Here is a tiny trained network, its code and every weight. The questions are about switching its units off for an input and a target symbol, where a switched-off unit gives its printed mean instead of its output.

import numpy as np


def w(rows, s, z=0):
    codes = np.array(rows[::2]) - 128.0
    scale = np.full(codes.shape[1], s)
    scale[-1] = z or s
    return codes * scale


def f(y):
    return y / 2 * (1 + np.tanh(0.7978845608 * (y + 0.044715 * y**3)))


def softmax(a):
    e = np.exp(a - a.max(-1, keepdims=True))
    return e / e.sum(-1, keepdims=True)


def log_softmax(a):
    a = a - a.max(-1, keepdims=True)
    return a - np.log(np.exp(a).sum(-1, keepdims=True))


def net(x, mask):
    ids = ['αγεζηθλμπτφψ'.index(c) for c in x.split()]
    T = len(ids)
    res = E[ids] + P[:T]
    u = 0
    for l in range(2):
        r = res
        for j in range(3):
            rows = slice(2 * j, 2 * j + 2)
            q, k, v = (r @ M[l][rows].T for M in (Q, K, V))
            z = softmax(np.where(np.tri(T) > 0, q @ k.T / 2**0.5, -1e9)) @ v
            o = O[l][rows]
            res = res + np.where(mask[u + j], z, o[:, -1]) @ o[:, :-1]
        u += 3
        y = f(res @ A[l][:, :-1].T + A[l][:, -1])
        res = res + np.where(mask[u : u + 8], y, B[l][:, -1]) @ B[l][:, :-1]
        u += 8
    return log_softmax(res[-1] @ U[:, :-1].T + U[:, -1])


Q, K, V, O, A, B = {}, {}, {}, {}, {}, {}
E = w([
[89,89,141,171,140,41,40,181],'α',
[164,125,89,184,128,172,165,66],'γ',
[72,71,223,74,148,176,145,133],'ε',
[162,115,82,186,187,191,136,145],'ζ',
[57,170,37,53,138,166,164,132],'η',
[196,104,106,119,140,159,89,65],'θ',
[218,145,125,97,242,153,84,130],'λ',
[140,84,142,179,106,233,65,56],'μ',
[97,10,137,29,109,166,166,152],'π',
[203,175,252,139,173,116,233,180],'τ',
[38,174,99,126,105,160,97,140],'φ',
[108,134,221,209,55,24,164,78],'ψ',
],0.014)
P = w([
[182,154,162,58,2,133,147,141],'0',
[108,142,148,118,191,101,115,53],'1',
[109,127,150,129,180,96,142,60],'2',
[101,122,152,142,208,107,148,69],'3',
[108,126,159,132,198,96,129,61],'4',
[107,131,151,156,221,95,145,66],'5',
[99,113,155,147,179,119,131,43],'6',
[108,104,147,159,207,105,125,63],'7',
[121,114,152,139,208,100,99,74],'8',
],0.0074)
Q[0] = w([
[83,142,64,40,104,123,68,141],'L0H1',
[136,150,95,144,249,183,78,7],'L0H1',
[3,217,229,112,44,8,100,192],'L0H2',
[1,92,214,97,185,90,108,126],'L0H2',
[135,62,83,118,46,47,130,124],'L0H3',
[167,125,143,168,198,158,79,109],'L0H3',
],0.008)
K[0] = w([
[50,138,92,136,113,90,147,18],'L0H1',
[135,147,91,80,53,184,64,217],'L0H1',
[24,140,145,178,240,80,104,72],'L0H2',
[2,84,148,142,165,141,131,190],'L0H2',
[122,129,223,116,171,59,188,109],'L0H3',
[172,117,93,123,127,124,68,114],'L0H3',
],0.01)
V[0] = w([
[129,89,182,166,162,160,90,234],'L0H1',
[135,132,137,113,176,134,120,157],'L0H1',
[184,130,147,119,124,144,2,13],'L0H2',
[191,141,87,21,108,64,138,121],'L0H2',
[132,196,131,103,167,107,150,93],'L0H3',
[127,101,231,92,145,115,170,138],'L0H3',
],0.0074)
O[0] = w([
[183,156,86,42,113,114,50,79,120],'L0H1',
[155,185,114,100,165,95,92,162,101],'L0H1',
[85,77,202,148,131,238,133,228,176],'L0H2',
[137,174,254,246,80,121,29,181,24],'L0H2',
[97,132,127,183,194,162,148,201,151],'L0H3',
[96,154,241,127,167,151,93,80,3],'L0H3',
],0.0066,0.0016)
A[0] = w([
[31,54,122,131,168,104,45,107,62],'L0N1',
[138,120,114,98,253,96,66,87,59],'L0N2',
[39,78,97,161,128,124,2,33,52],'L0N3',
[192,190,94,235,139,49,100,121,2],'L0N4',
[153,177,75,127,174,105,127,182,136],'L0N5',
[35,187,54,72,73,144,144,158,92],'L0N6',
[161,149,30,186,202,130,142,208,65],'L0N7',
[110,146,165,253,106,3,3,117,105],'L0N8',
],0.0067,0.0059)
B[0] = w([
[133,133,86,116,188,102,188,185,165],'L0N1',
[82,98,84,186,54,154,184,145,209],'L0N2',
[160,184,85,127,153,98,163,143,165],'L0N3',
[71,102,172,63,134,116,111,86,109],'L0N4',
[125,134,107,161,89,134,89,54,183],'L0N5',
[114,182,118,164,126,109,101,177,185],'L0N6',
[142,128,159,81,80,89,129,43,251],'L0N7',
[113,65,163,120,131,1,86,107,144],'L0N8',
],0.0085,0.0024)
Q[1] = w([
[240,202,205,76,92,97,179,186],'L1H1',
[1,162,134,25,73,67,181,240],'L1H1',
[37,232,183,38,89,80,204,200],'L1H2',
[181,154,63,157,172,224,95,43],'L1H2',
[231,142,150,170,86,137,64,120],'L1H3',
[166,96,86,216,223,190,75,4],'L1H3',
],0.0089)
K[1] = w([
[178,155,155,139,205,111,174,84],'L1H1',
[63,117,63,138,232,123,143,96],'L1H1',
[98,192,133,112,248,145,134,105],'L1H2',
[174,127,106,165,56,148,93,155],'L1H2',
[164,162,176,145,79,128,102,161],'L1H3',
[160,95,196,150,109,194,87,77],'L1H3',
],0.012)
V[1] = w([
[198,117,35,92,174,151,79,166],'L1H1',
[148,100,102,217,89,115,255,111],'L1H1',
[146,134,95,209,186,164,183,103],'L1H2',
[66,179,130,194,74,146,132,162],'L1H2',
[73,42,111,139,29,143,66,97],'L1H3',
[157,80,148,183,226,140,110,85],'L1H3',
],0.0076)
O[1] = w([
[118,39,174,237,120,196,117,55,96],'L1H1',
[230,158,157,85,229,125,137,76,94],'L1H1',
[75,253,203,148,132,152,133,88,138],'L1H2',
[164,134,158,96,28,56,205,162,207],'L1H2',
[94,154,162,136,246,95,233,156,155],'L1H3',
[182,122,143,83,2,56,168,180,254],'L1H3',
],0.0069,0.0034)
A[1] = w([
[166,160,124,90,100,229,122,161,88],'L1N1',
[184,56,254,102,127,87,96,87,2],'L1N2',
[110,146,130,168,110,188,40,110,27],'L1N3',
[53,141,60,104,185,188,106,84,33],'L1N4',
[78,39,54,188,126,114,154,126,62],'L1N5',
[112,156,160,68,138,56,130,215,69],'L1N6',
[138,190,198,101,142,157,227,72,38],'L1N7',
[131,106,92,110,200,192,188,161,66],'L1N8',
],0.0078,0.0053)
B[1] = w([
[95,111,130,213,181,73,133,87,117],'L1N1',
[72,236,137,168,120,169,197,120,173],'L1N2',
[83,98,118,112,80,40,146,80,150],'L1N3',
[174,144,169,153,85,111,184,201,243],'L1N4',
[178,161,158,84,141,161,66,194,232],'L1N5',
[138,123,113,178,188,185,139,44,250],'L1N6',
[123,135,136,91,80,119,2,166,211],'L1N7',
[91,155,141,60,76,112,115,46,221],'L1N8',
],0.0076,0.0021)
U = w([
[183,102,65,101,114,186,94,176,53],'α',
[219,211,216,91,117,125,66,145,120],'γ',
[60,232,25,176,110,181,164,190,255],'ε',
[197,86,79,218,152,216,132,16,218],'ζ',
[103,130,196,171,132,26,174,55,29],'η',
[178,96,239,203,198,183,213,229,49],'θ',
[97,89,197,176,58,112,73,141,64],'λ',
[55,40,201,2,134,169,155,98,189],'μ',
[145,80,124,159,207,35,84,162,148],'π',
[117,128,83,89,78,81,76,63,26],'τ',
[210,82,119,113,54,71,225,145,105],'φ',
[164,142,80,84,160,107,153,98,34],'ψ',
],0.0058,0.0034)

Each question gives the input, a string of symbols that net reads in full, and the target symbol t.
The units are the heads (2 rows each of Q, K, V and O) and the neurons (one row each of A and B). Each row of codes is followed by its name. A weight is (code - 128) times the scale printed after its matrix; where a second scale follows, it is the last column's (O, A, B and U).
mask holds one flag per unit, layer by layer, with each layer's heads first. A switched-off unit (its flag False) gives its mean, the last column of its rows in O or B, instead of its output. The means were averaged over made-up inputs and are rounded, as every weight is.
A unit's drop is (log p(t) with every unit on - log p(t) with that unit switched off) / (log p(t) with every unit on - log p(t) with every unit switched off).
The circuit of an input: a set's keep is (log p(t) with only the set's units on - log p(t) with every unit switched off) / (log p(t) with every unit on - log p(t) with every unit switched off). Starting from the 12 units with the biggest drops (on a tie, the unit counted first), units are removed one at a time, each time the one whose removal leaves the highest keep (on an exact tie, the one counted first), for as long as the keep stays at least 0.8.
units of the circuit, in order: the units of the circuit, biggest drop first
unit that matters most: the unit with the biggest drop
top k neurons: the k neurons with the biggest drops, biggest first
k most important neurons of layer l: the k neurons of layer l with the biggest drops, biggest first
which heads matter: for each layer, one digit per head in row order, 1 if its drop is at least 0.15 and else 0, layers parted by /
drop of u: that unit's drop, to one decimal
input λ ε η μ, target λ: which heads matter : 010 / 100
input ε φ φ ζ μ φ ζ η λ, target ε: units of the circuit, in order : (L1H1 L0H3 L0N2)
input ε ζ ζ φ π ζ, target ε: which heads matter : 001 / 110
input θ ε ζ φ γ, target θ: which heads matter : 010 / 000
input φ λ ζ λ μ ζ ε ζ, target φ: units of the circuit, in order : (L1H2 L1H3 L0N6)
input ζ ζ ζ α ζ π ζ ε τ, target γ: unit that matters most : L1N7
input γ μ ε θ λ, target γ: units of the circuit, in order : (L1H1 L0H1 L1N7 L1H2)
input ε ζ ζ ζ μ, target ε: units of the circuit, in order : (L1H1 L0H3 L0N3 L1H2)
input ζ φ α, target π: units of the circuit, in order : (L0N8 L1H2)
input ε ζ τ, target γ: which heads matter : 000 / 100
input ε τ ε ε ζ φ α, target π: top 2 neurons : (L0N8 L0N1)
input μ ζ ζ ε λ ζ φ ζ ζ, target μ: which heads matter : 010 / 001
input η ζ γ, target η: which heads matter : 010 / 000
input α ε ε θ, target α: unit that matters most : L1H2
input θ ζ ε μ ζ ζ φ μ, target θ: units of the circuit, in order : (L0H2 L1H3)
input ε φ ζ ψ λ ζ γ, target ε: units of the circuit, in order : (L1H1 L0H3 L1H2)
input φ λ λ, target φ: 2 most important neurons of layer 0 : (L0N6 L0N2)
input α γ λ λ, target α: top 2 neurons : (L1N5 L0N8)
input λ γ θ τ φ ζ γ, target λ: which heads matter : 010 / 100
input τ θ ζ φ φ α ζ μ, target τ: which heads matter : 011 / 001
input α ε λ φ ζ ζ, target α: most important neuron of layer 0 : (L0N8)
input π ε ζ φ μ, target π: top 2 neurons : (L0N8 L0N3)
input φ γ γ γ ζ, target φ: 2 most important neurons of layer 0 : (L0N6 L0N7)
input φ ζ φ γ ζ φ λ ζ λ, target φ: drop of L0N6 : 0.1
input θ γ ψ ζ ζ ε τ ζ λ, target θ: drop of L0H2 : 1.0
input ψ γ φ φ ε ε τ γ, target ψ: drop of L1H3 : 0.1
input ζ ε φ λ ζ ζ, target ζ: drop of L1H1 : 0.5
input ζ μ φ θ, target ζ: top neuron : (L0N3)
